What can hang from each mark:
zuzog: dimoz duzi kalup mika
filu: duzi kalup tolazus
rekor: gobe kalup
gobe: duzi filu kalup rekor vivinep
rodi: divis duzi
dimoz: duzi kalup
tolazus: filu rodi
mika: duzi tolazus zuzog
duzi: dimoz filu rodi
vivinep: gobe
divis: rodi

Each row is shifted at random along 8 fixed directions that mean nothing.
Known rows, with every way that one mark hangs from another:
[vivinep [gobe duzi kalup rekor]]: 236, 84, 390, 106, 197, -213, 96, -286, 121, -187, 316, 272, -269, 169, -73, 148, 88, 121, 239, -213, -175, -106, 408, -57, 411, 470, -6, 168, -136, -49, -529, 325, -51, -105, -387, -17, 251, 50, 93, -271, -358, 44, -82, -35, 60, 193, -357, 4, -40
[zuzog kalup [mika duzi tolazus]]: -19, 65, -193, -38, 277, -16, 326, -64, 67, -49, -15, -132, -64, -271, -202, -129, 13, -87, 120, -245, 394, -189, 72, -90, 198, -193, -342, 4, -169, -333, -214, -384, -163, -85, -145, -92, -402, 131, -208, 40, 44, 225, 101, 111, -164, -60, -66, 172, 93
[gobe duzi [filu kalup [tolazus [rodi divis]]] rekor vivinep]: 280, -67, 261, 64, -93, 212, -169, 225, -143, -58, 270, -8, 330, 179, 453, 34, 459, 51, 208, 263, -354, 212, -163, 57, 74, 288, -19, 247, -305, 69, 136, 312, -62, 138, -16, -122, 297, -217, 310, -325, -75, 57, -415, -247, 16, -37, -263, -185, -69
[zuzog [duzi dimoz [filu kalup] [rodi divis]] mika]: 318, 50, 154, 83, -222, 63, 274, 156, -64, -156, 84, 306, 158, 53, -62, 461, 85, -50, -303, -79, -136, -170, 159, -85, -78, 113, 165, 169, -91, 210, 367, 25, -85, 198, 50, 102, 363, 143, -224, 151, -44, -36, 246, -240, -127, -94, -32, -209, 353
[zuzog [dimoz kalup] [duzi filu rodi] [mika tolazus]]: 252, 78, -7, 162, -306, -34, 298, 83, -343, 50, -100, 175, 403, -98, -138, 151, 72, 169, -420, 117, 277, -234, 38, -4, -326, -182, 251, 111, -263, 132, -13, -76, -63, 87, -208, -69, -39, -64, 179, -43, 141, 104, 214, -133, -253, -382, -232, 19, -137
[mika [duzi dimoz] [zuzog kalup]]: 579, 109, 513, 589, 225, -256, 189, 327, -563, 178, 136, 525, 234, 268, -320, 177, 200, 364, -538, -144, 590, -419, 278, 285, -90, -277, 723, 432, -624, 632, 151, 355, 307, -435, -267, -46, 324, -222, 14, 75, -434, 251, 203, -481, 169, -220, -691, -157, -156
[rodi divis [duzi [dimoz kalup]]]: 22, 184, 30, -20, 118, -287, 123, 33, 38, 295, 130, 133, 234, 46, -378, -45, 110, 103, 21, -31, -16, -153, -52, -13, -50, -87, 352, 102, -267, -83, -211, 171, -70, -61, -12, 115, 53, 120, 10, -22, -245, 41, -94, 6, 81, -120, -302, -79, -259
[mika [zuzog [duzi [dimoz kalup] [filu tolazus] [rodi divis]]]]: -398, 78, -271, -196, 153, 141, 124, 12, 483, -131, -97, -258, 114, -337, 26, 173, -59, -78, 358, -201, 106, -185, -259, -272, 110, 0, -413, 66, 112, -218, 126, -263, 86, -19, 318, 197, -220, 37, -133, 163, -24, -62, -82, 133, -200, -64, 200, -47, 130
[zuzog dimoz [duzi filu [rodi divis]] kalup]: 129, 33, 47, -340, 3, 275, 31, -200, 448, -139, -99, -432, -77, -127, 584, -194, 49, 345, -60, 131, 141, 153, 184, -269, 37, 7, -36, -86, 244, -361, -241, -87, 404, -143, -525, -291, -281, 208, 65, -52, -83, 5, -218, 510, -145, 104, 91, 194, 87
[rekor [gobe [filu [duzi [rodi divis]] kalup] vivinep]]: 194, 9, 222, 180, 4, -203, 183, -252, -143, -12, 330, 226, -143, 41, -77, -207, 128, -266, 87, -190, 4, -33, 279, -80, 71, 101, 142, 16, -260, -75, -177, 171, -162, -116, -278, -172, 246, 234, -233, 109, -181, 191, -71, 22, 108, 295, -332, 27, 56
[zuzog kalup [mika [duzi filu]]]: 420, 17, 94, 185, -54, 44, 294, -268, -282, -71, 104, -26, -167, -150, 61, -253, 108, 11, -432, -51, 373, -18, 306, 16, -14, 14, -28, -106, -143, -182, -205, -287, -183, -31, -578, -312, -174, 160, -41, 111, -21, 259, 120, 143, -103, 144, -183, 226, 13
[rodi divis [duzi [filu kalup]]]: -64, 163, -37, -70, 328, -154, -141, 174, 87, 245, -14, -126, 244, 109, -196, -202, 257, 255, 18, -34, 124, -185, -226, 39, -113, -296, 69, 99, -314, -106, -219, -184, 130, -288, -61, 158, -87, -169, 321, -22, -409, 84, -420, 171, 35, -145, -251, -116, -277
[rodi divis [duzi dimoz filu]]: -104, 140, 34, -71, 391, -228, 253, -365, 417, -67, 230, -13, -415, -150, -266, -28, -78, -222, 257, -405, -26, -175, 193, -225, 343, 93, -184, -29, 70, -456, -206, -209, -54, -105, -25, 140, 51, 417, -492, 320, -395, 65, -57, 270, 102, 337, -19, 13, 218
[dimoz [duzi [filu kalup tolazus] rodi]]: 312, -65, 118, 121, -217, 157, 317, -190, -37, -39, 354, 265, 38, -180, -10, -35, 11, -261, -71, -123, -10, 22, 278, -53, 140, 408, 170, -43, -43, 112, 398, 202, -352, 248, 24, -300, 224, 426, -481, 102, 214, 1, 178, -176, 36, 205, -18, -18, 232
[rekor [gobe duzi vivinep]]: 132, -85, 57, 197, -415, -161, 276, -157, -401, -10, 110, 242, 185, 93, -171, 60, 154, -301, -294, -99, -218, -149, 149, -129, -169, 260, 188, -47, -154, 177, -29, 46, -307, 135, -204, -42, 210, 50, 4, -91, 141, 60, 91, -280, -120, -50, -219, -26, 73
[gobe [duzi filu] kalup rekor vivinep]: -98, -180, -52, 101, -134, -38, 171, -50, -356, 141, -39, 8, 423, 121, 156, -221, 55, -159, 199, 40, 170, -134, -241, 72, -167, 69, 157, 180, -108, 116, -1, 42, 311, 115, 78, 185, 91, -265, 86, -104, 26, 135, -321, -184, -105, -248, -441, -227, -112
[rodi divis [duzi dimoz]]: 24, 42, -98, -262, 471, 145, 56, 218, 275, 196, -15, -320, 264, 75, -14, -275, 109, 109, 75, -146, 153, -18, -101, -70, 33, -337, 167, 21, -204, -171, 123, -115, 293, -212, 156, -19, -24, 1, -175, 5, -172, 83, -307, 74, 71, 28, -70, -188, 79
[vivinep [gobe [filu [duzi dimoz rodi] kalup tolazus] rekor]]: 18, -153, 94, -87, -186, 234, 184, 63, -19, -49, 218, 303, 195, 9, 4, -37, 9, -294, 347, -199, 64, -39, 277, -107, 123, 331, 63, 70, -8, 248, 307, 335, -48, 236, 218, 2, 265, 170, -331, 56, 183, -2, 24, -336, -69, 106, -82, -185, 287
[vivinep [gobe [filu [tolazus rodi]] kalup]]: 28, 195, -108, -240, 225, 106, 56, 102, 269, 77, 149, -286, 99, -13, 71, -211, 164, 39, 437, -158, -44, 190, -55, -90, 177, -117, -301, -29, -405, -353, -395, 33, -188, -119, 9, -224, -100, -67, 172, -270, 117, 205, -232, 185, -107, 203, 79, 18, -130
[rekor [gobe duzi filu vivinep] kalup]: -44, -161, -123, -6, -300, -25, 216, -151, -364, 22, -137, -135, 292, 154, 157, -385, 67, -291, -54, -45, 36, -45, -4, -121, -266, -14, 202, -111, 11, 99, -8, 33, 159, -36, -149, -84, -79, -80, -84, -86, 265, 112, -304, -23, -180, 10, -230, -78, 107
[tolazus [rodi divis duzi]]: -237, -15, -128, -29, -66, -66, -85, -124, 167, 12, -132, -113, 27, 14, -82, 80, 255, 166, -327, -104, -82, -405, -75, -134, -45, 227, -143, -78, 230, 26, -325, -407, 90, -202, -356, 303, -214, -131, 466, -85, -303, -145, -233, 38, -243, -297, -21, -23, -100
[vivinep [gobe [duzi dimoz filu [rodi divis]] kalup rekor]]: -127, -51, 31, -106, -480, 90, -36, 139, -101, -94, -16, 67, 444, 82, 117, 314, 213, -4, 30, 113, -269, -17, -201, -82, -243, 279, -104, 140, -90, 176, -127, 100, -157, 284, 120, 345, 215, -280, 489, -167, 106, -3, -137, -234, -275, -226, -55, -273, -130
[tolazus [filu [duzi dimoz [rodi divis]]]]: -355, 63, -210, -87, -71, -169, 153, -27, 1, 466, -150, -61, 270, -26, -216, -389, 12, 10, 65, -123, 527, -287, -86, -38, -263, -291, 310, -31, -129, 102, -213, 85, 391, -293, -19, 82, -203, -1, 110, 160, -120, 76, -249, 174, -93, -152, -159, 56, -306
[tolazus [filu [duzi dimoz [rodi divis]] kalup]]: 142, -16, -9, 132, -393, 173, 93, 198, -317, 188, 84, 68, 332, -33, 29, -118, 301, -119, -318, 33, 203, -64, -50, 40, -307, -39, 183, -34, -206, 289, 328, 30, -125, 20, -14, -48, 133, -18, 92, 209, 114, 111, -46, -204, -102, -53, -7, -91, -50
[filu [duzi [rodi divis]] kalup]: 84, -20, -153, 64, 130, 234, -34, 455, -324, 143, 5, -159, 553, -64, -153, -247, 397, -53, -221, -97, 420, -129, -335, 130, -289, -484, -56, 62, -560, 152, 308, -448, -146, -96, 142, 109, 63, -323, 275, 161, 8, 254, -230, -285, -59, -165, -164, -257, -123
[zuzog dimoz [duzi [filu tolazus] [rodi divis]] kalup]: 81, 191, -53, -154, 2, -77, 303, 313, 51, 90, -76, 149, 356, 43, -207, 224, 20, 73, 0, -110, 82, -174, 28, -138, -71, -303, 184, 208, -201, -3, 159, -10, 131, 79, 120, 75, 80, 160, -215, 15, 69, 42, 131, -122, -156, -257, -40, -142, 232
[dimoz [duzi [filu [tolazus [rodi divis]]]] kalup]: -74, 354, -135, -18, 243, -318, 165, 164, 201, 512, 3, 133, 497, 4, -431, -72, 7, 333, 337, -9, 121, -216, -274, 60, -8, -222, 475, 227, -438, 60, -79, 488, 85, -210, 272, -101, -70, -4, 51, -291, -83, -27, -186, 73, 86, -310, -262, -55, -422
[divis [rodi [duzi [dimoz kalup] [filu tolazus]]]]: 256, 17, 275, 283, 51, -23, 170, -350, 90, -252, 239, 183, -257, -57, -132, 205, 162, 3, -222, -234, -38, -328, 307, -106, 230, 402, -9, 5, 93, 118, -51, -144, -115, -136, -293, 156, 188, 66, -72, 117, -377, 2, 115, -70, 79, 79, -217, -34, 133
[dimoz [duzi filu] kalup]: 164, 301, -178, 247, 658, -30, 347, 80, 232, -44, -18, -101, 166, -204, -387, 236, 11, 57, 132, -471, 63, -356, -334, -47, 291, -217, -168, 175, -339, -88, 460, -347, -124, -198, 437, 71, 128, -166, -355, 6, -50, 93, 2, -143, 37, -71, -10, -290, 252
[tolazus [filu kalup] [rodi divis duzi]]: -260, 94, -59, -170, -104, 28, -205, -23, 591, -19, -103, -90, -99, 110, 232, 256, 252, 306, 35, 0, -397, -306, -42, -215, 168, 489, -158, -7, 489, 101, -137, 91, 292, -274, -239, 166, -227, 7, 330, -197, -331, -352, -348, 217, -223, -238, 216, 2, 82
[vivinep [gobe kalup rekor]]: 296, 86, 131, 42, 439, 1, 192, -14, 34, 57, 197, 34, -29, 134, -67, -239, 83, 118, 193, -307, 305, -61, 260, 52, 254, -93, 97, 105, -377, -77, -279, 78, 111, -268, -164, -139, 172, -73, -108, -162, -160, 254, -82, -68, 60, 198, -278, -112, -15
[zuzog [mika [duzi dimoz] [tolazus filu rodi]]]: 262, 93, -15, 145, -21, 139, 262, 97, -74, -63, 71, -84, -23, -150, 12, 116, 235, -14, -291, -118, 174, -87, 102, -28, 59, -91, -181, -2, -294, -30, 55, -159, -265, -120, -129, -244, -86, 6, -34, 30, 97, 206, 160, -85, -168, 30, 124, 105, 96
[gobe [filu duzi] vivinep]: -121, -83, -85, 69, -226, 100, -46, 5, -118, 42, -77, -205, 317, -58, 139, -22, 288, -83, -1, 27, -161, -103, -316, -147, -198, 143, -172, -16, -135, 31, 46, -197, -62, 24, -43, 80, -50, -292, 401, -96, 11, 8, -312, -40, -170, -187, -132, -40, -102
[vivinep [gobe [duzi filu rodi] kalup rekor]]: -277, -65, -311, -230, -21, 65, 316, 121, -64, 79, -84, 5, 447, 36, -159, -113, -107, -300, 330, -288, 181, -117, -153, -51, -53, -69, -121, 73, -117, 22, 21, -131, 55, 241, 421, 281, 22, -109, -136, -50, 338, 133, -81, -245, -281, -140, -45, -319, 168
[gobe [filu [duzi dimoz]] kalup rekor]: -84, -153, 157, 136, -293, -165, 357, -202, -242, 131, 172, 525, 117, 104, -108, 16, -147, -346, 348, -133, 24, -224, 264, -45, 105, 484, 433, 178, 158, 276, 125, 536, 193, 281, 100, 190, 242, 284, -488, 95, 54, -76, 50, -350, -61, -65, -448, -167, 174
[vivinep [gobe filu kalup]]: 381, 236, 186, 198, 114, -230, 248, 55, -221, 113, 311, 264, 41, 157, -339, 46, 167, -38, 20, -272, -83, -14, 176, 55, 99, -26, 74, 104, -598, -70, -321, 120, -388, -36, -110, -85, 299, -19, 16, -144, -17, 275, 110, -174, -10, 155, -261, -107, -78
[mika [duzi dimoz filu]]: -60, 166, 86, -124, -150, 15, -6, 156, 347, 46, -17, -60, 171, -47, 114, 354, 182, 219, 172, 78, -266, -13, -110, -192, 15, 139, 51, 150, -197, 88, 4, 417, -58, -86, 114, -54, -22, 3, 161, -134, -45, -78, -87, 95, -64, -47, 63, 34, -107
[gobe kalup rekor vivinep]: 300, -75, -37, 128, 170, 56, 533, 72, -205, 109, 287, 216, 166, 72, -35, -111, -14, -434, 285, -293, 76, -8, 95, 40, 237, 44, 202, 167, -267, -30, 373, 108, -48, 212, 312, -73, 367, 184, -786, -7, 245, 230, 175, -453, 25, 95, -235, -305, 403
[filu [duzi rodi] kalup tolazus]: 228, -71, 261, -20, -37, 103, 20, 114, -21, 167, 380, 326, 193, 51, -8, -268, 157, -7, 233, 35, 230, 3, 343, 60, 107, 171, 416, 107, -298, 294, 143, 609, 4, -46, -116, -355, 157, 283, -134, -38, -102, -4, -115, -125, 189, 106, -329, 51, -123
[zuzog [duzi dimoz [filu tolazus] [rodi divis]] kalup mika]: 96, 314, 88, -333, -23, -177, 155, 103, 319, 95, 52, 23, 172, 30, -5, 133, 28, 302, 240, 157, -22, 99, 90, -133, -12, -188, 192, 193, -305, -250, -405, 379, 83, 12, -148, -157, -64, 248, 100, -152, -155, 29, -36, 366, -44, -36, -86, 147, -177

Rows:
272, 214, 21, 226, 154, -5, 245, 12, -62, -17, 268, 48, -166, -124, -213, -21, 253, -211, -34, -331, 53, -98, 114, -44, 219, -6, -227, -36, -327, -95, 178, -174, -396, -109, -64, -175, 115, 154, -223, 192, -30, 187, 45, -81, 13, 278, 73, 49, 190 -> [tolazus [filu duzi kalup]]
-237, -69, 45, 151, -50, -57, -25, -292, 227, 61, -176, -35, 109, -126, 87, 30, 15, 353, 1, -47, 426, -540, -95, -70, -123, 112, 256, 109, 171, 292, -313, 75, 565, -457, -292, 297, -74, -278, 367, 45, -440, -84, -207, 150, -70, -315, -355, -70, -410 -> [duzi [dimoz kalup] rodi]
-64, 6, 35, 127, 49, -59, 79, -225, 153, -220, -33, -25, -136, 38, 67, 192, 93, -39, 110, -253, -236, -285, 45, -223, 156, 280, -181, 14, 121, -14, -154, -120, 52, -209, -182, 134, 43, -96, -6, -83, -150, -52, -141, 21, -169, 13, -109, -106, 195 -> [rekor [gobe filu kalup]]
-79, -221, -43, -16, -268, 229, 173, -119, -162, -54, -44, -87, 266, -81, 171, -56, 87, -172, -53, -21, 98, -102, -9, -116, -67, 269, 48, -12, 122, 131, 157, -59, 92, 198, 0, 130, 45, -57, -1, 22, 148, -7, -114, -255, -174, -78, -125, -115, 68 -> [gobe [duzi dimoz] rekor]
-140, 68, -157, -131, -16, -73, 187, -148, 200, 220, 13, -57, 73, -42, -57, -205, -3, 11, -17, -97, 152, -168, 9, -77, -20, 26, 167, -67, 120, -96, -165, 8, 172, -105, -82, 42, -146, 185, -92, 69, -84, -2, -125, 156, -91, -49, -9, -21, -67 -> [tolazus [rodi divis [duzi [dimoz kalup] filu]]]
-389, -51, 48, 90, -291, -183, -45, -334, 65, -237, -127, -23, -12, -58, 24, 223, 85, -37, 167, -64, -140, -392, -73, -255, -85, 321, -212, 32, 196, 87, -376, -31, 93, -165, -239, 322, -41, -199, 410, -5, -268, -102, -284, 139, -180, -145, -179, 18, -171 -> [rekor [gobe [duzi dimoz [filu tolazus]] kalup]]
146, 77, -121, 88, -42, 149, 163, -117, 84, 61, -7, -147, 337, -231, 73, -47, 72, 162, -142, 21, 78, -59, -245, -23, -72, 102, 102, -12, -119, 30, 189, -40, -126, 10, 41, -149, -54, -74, 78, -116, 161, 9, -91, 33, -81, -109, -39, -86, -133 -> [dimoz [duzi filu rodi] kalup]
422, 10, 55, 157, 178, 345, 116, 394, -122, -478, 2, -253, 220, 134, 266, 334, 408, -234, -212, -269, -337, 6, -207, -151, -9, -231, -282, 114, -345, 117, 751, -374, -178, -109, 290, 21, 484, -344, -260, 58, 119, 191, -144, -388, -73, 196, 147, -498, 679 -> [rekor [gobe [filu [duzi dimoz [rodi divis]]] vivinep] kalup]
-169, -74, -146, -73, -454, -6, 57, -128, -170, -17, 29, -166, 249, -28, 189, -149, 212, -262, 37, 123, -225, 76, -181, -151, -247, 149, -181, -106, -68, -145, -248, -67, -253, 136, -135, -42, -64, -57, 302, -131, 188, 95, -260, 77, -215, -39, -18, 30, -143 -> [rekor [gobe [duzi [filu [tolazus [rodi divis]]]] kalup vivinep]]
-93, -1, -145, 343, 30, -145, 206, -388, -189, 98, 24, 47, 139, -367, -354, -236, 20, -65, -191, -180, 477, -417, -192, 45, -134, 9, -17, -35, -64, -33, -57, -449, -156, -90, -108, 166, -72, -59, 77, 226, -158, 123, -92, 19, -39, -178, -293, -39, -289 -> [dimoz [duzi [filu tolazus] [rodi divis]] kalup]
300, 103, -214, 246, 48, 230, 338, 90, -334, -60, 185, -166, 208, -348, -235, -125, 267, -360, -298, -300, 208, -23, -186, 20, -20, -227, -366, -118, -474, -147, 459, -646, -694, 147, 182, -158, 102, -9, -176, 235, 348, 325, 107, -277, -84, 161, 177, -93, 166 -> [dimoz [duzi [filu kalup [tolazus rodi]]]]
188, 37, 152, 121, -397, -126, 159, -8, -284, -26, 304, 247, 183, 81, -29, 102, 244, -319, 137, 44, -471, 127, 77, -130, -47, 291, 55, 37, -355, 8, -30, 347, -528, 237, -57, -205, 264, 129, -5, -175, 193, 79, -5, -188, -44, 108, -182, 7, 15 -> [rekor [gobe [filu duzi tolazus] kalup vivinep]]
0, -101, 39, 9, -251, 120, 163, -239, 129, -177, 381, 195, -257, -241, -40, 20, 140, -414, 87, -172, -139, -113, 311, -179, 268, 537, -252, -129, 269, -100, 95, -59, -427, 205, -151, -6, 61, 492, -348, 243, -16, -58, 110, -107, -48, 192, 118, 71, 242 -> [filu kalup [tolazus [rodi divis [duzi dimoz]]]]
-216, -196, -147, -82, -278, 198, 161, 94, -17, 47, -66, 117, 361, -41, -50, 7, -25, -266, 73, -122, 70, -311, -35, -141, -131, 201, 111, -8, 263, 326, 547, -12, 157, 179, 310, 229, 27, 84, -285, 207, 130, -147, -62, -235, -141, -222, 4, -230, 277 -> [rodi [duzi dimoz [filu kalup tolazus]]]
-32, 185, -49, 253, 165, -111, 346, 188, -18, -148, 158, 223, -32, -222, -389, 425, 92, -262, 101, -430, 208, -370, -11, -81, 237, -75, -404, 207, -263, 25, 246, -250, -297, -53, 258, 166, 28, 57, -336, 259, 3, 167, 320, -322, -143, -64, 89, -81, 287 -> [mika [tolazus [filu [duzi dimoz rodi]]] [zuzog kalup]]
-149, 221, -113, 10, 152, -172, 318, 102, 296, -4, -111, 139, 108, -103, -339, 471, -79, 6, 280, -264, -86, -379, -114, -179, 142, -12, -41, 225, -135, 32, 101, 103, -4, -53, 333, 212, -10, 29, -238, 17, -90, -67, 138, -42, -133, -211, -42, -97, 160 -> [zuzog [mika [duzi [dimoz kalup] filu]]]
-8, -138, 85, 157, -389, 146, 88, -422, 118, -226, 217, 152, -383, -218, 160, 60, 153, -279, -161, -148, -125, -197, 307, -209, 167, 732, -266, -190, 479, 57, 125, -122, -218, 70, -363, -4, 6, 349, -153, 266, -106, -148, 16, 28, -148, 169, 136, 124, 283 -> [tolazus [filu [duzi [rodi divis]] kalup]]
-50, -153, 167, 154, -630, 99, -28, -228, -62, -272, 37, 52, 258, -104, 442, 442, 230, -5, -11, 278, -373, -87, -260, -142, -161, 635, -85, 174, 157, 216, 22, 172, -70, 284, -70, 276, 253, -252, 452, -111, -47, -108, -158, -155, -179, -223, -160, -158, -156 -> [gobe [duzi [dimoz kalup] filu rodi] rekor vivinep]
279, 45, 103, 100, -196, 139, 179, -241, -32, -239, 219, -116, -129, -145, -2, 116, 308, -143, -422, -126, -176, 7, 158, -158, 32, 251, -227, -173, -86, -120, -108, -397, -496, 93, -275, 50, 82, 71, 99, 120, -18, 139, 147, -30, -72, 214, 51, 40, 105 -> [divis [rodi [duzi dimoz filu]]]
0, -5, -30, 33, 45, 77, 222, -268, 96, -67, 215, -93, -78, -343, -78, -166, 64, -247, 42, -198, 237, -56, 49, -126, 85, 61, -143, -90, -91, -228, -22, -199, -244, 16, -79, -21, 27, 228, -194, 301, -67, 146, -6, 63, 20, 234, -49, 39, -14 -> [filu [duzi [dimoz kalup] [rodi divis]]]
195, -52, 239, 493, -249, -122, 154, -449, -350, 1, 314, 227, -400, -212, -78, -270, 252, -107, -365, -152, 560, -338, 437, 71, 45, 236, -28, -120, -35, 124, -321, -92, -172, -331, -727, -190, -52, 147, 113, 303, -273, 232, 59, 18, 5, 155, -209, 307, -254 -> [mika [tolazus [filu [duzi dimoz] kalup] rodi]]
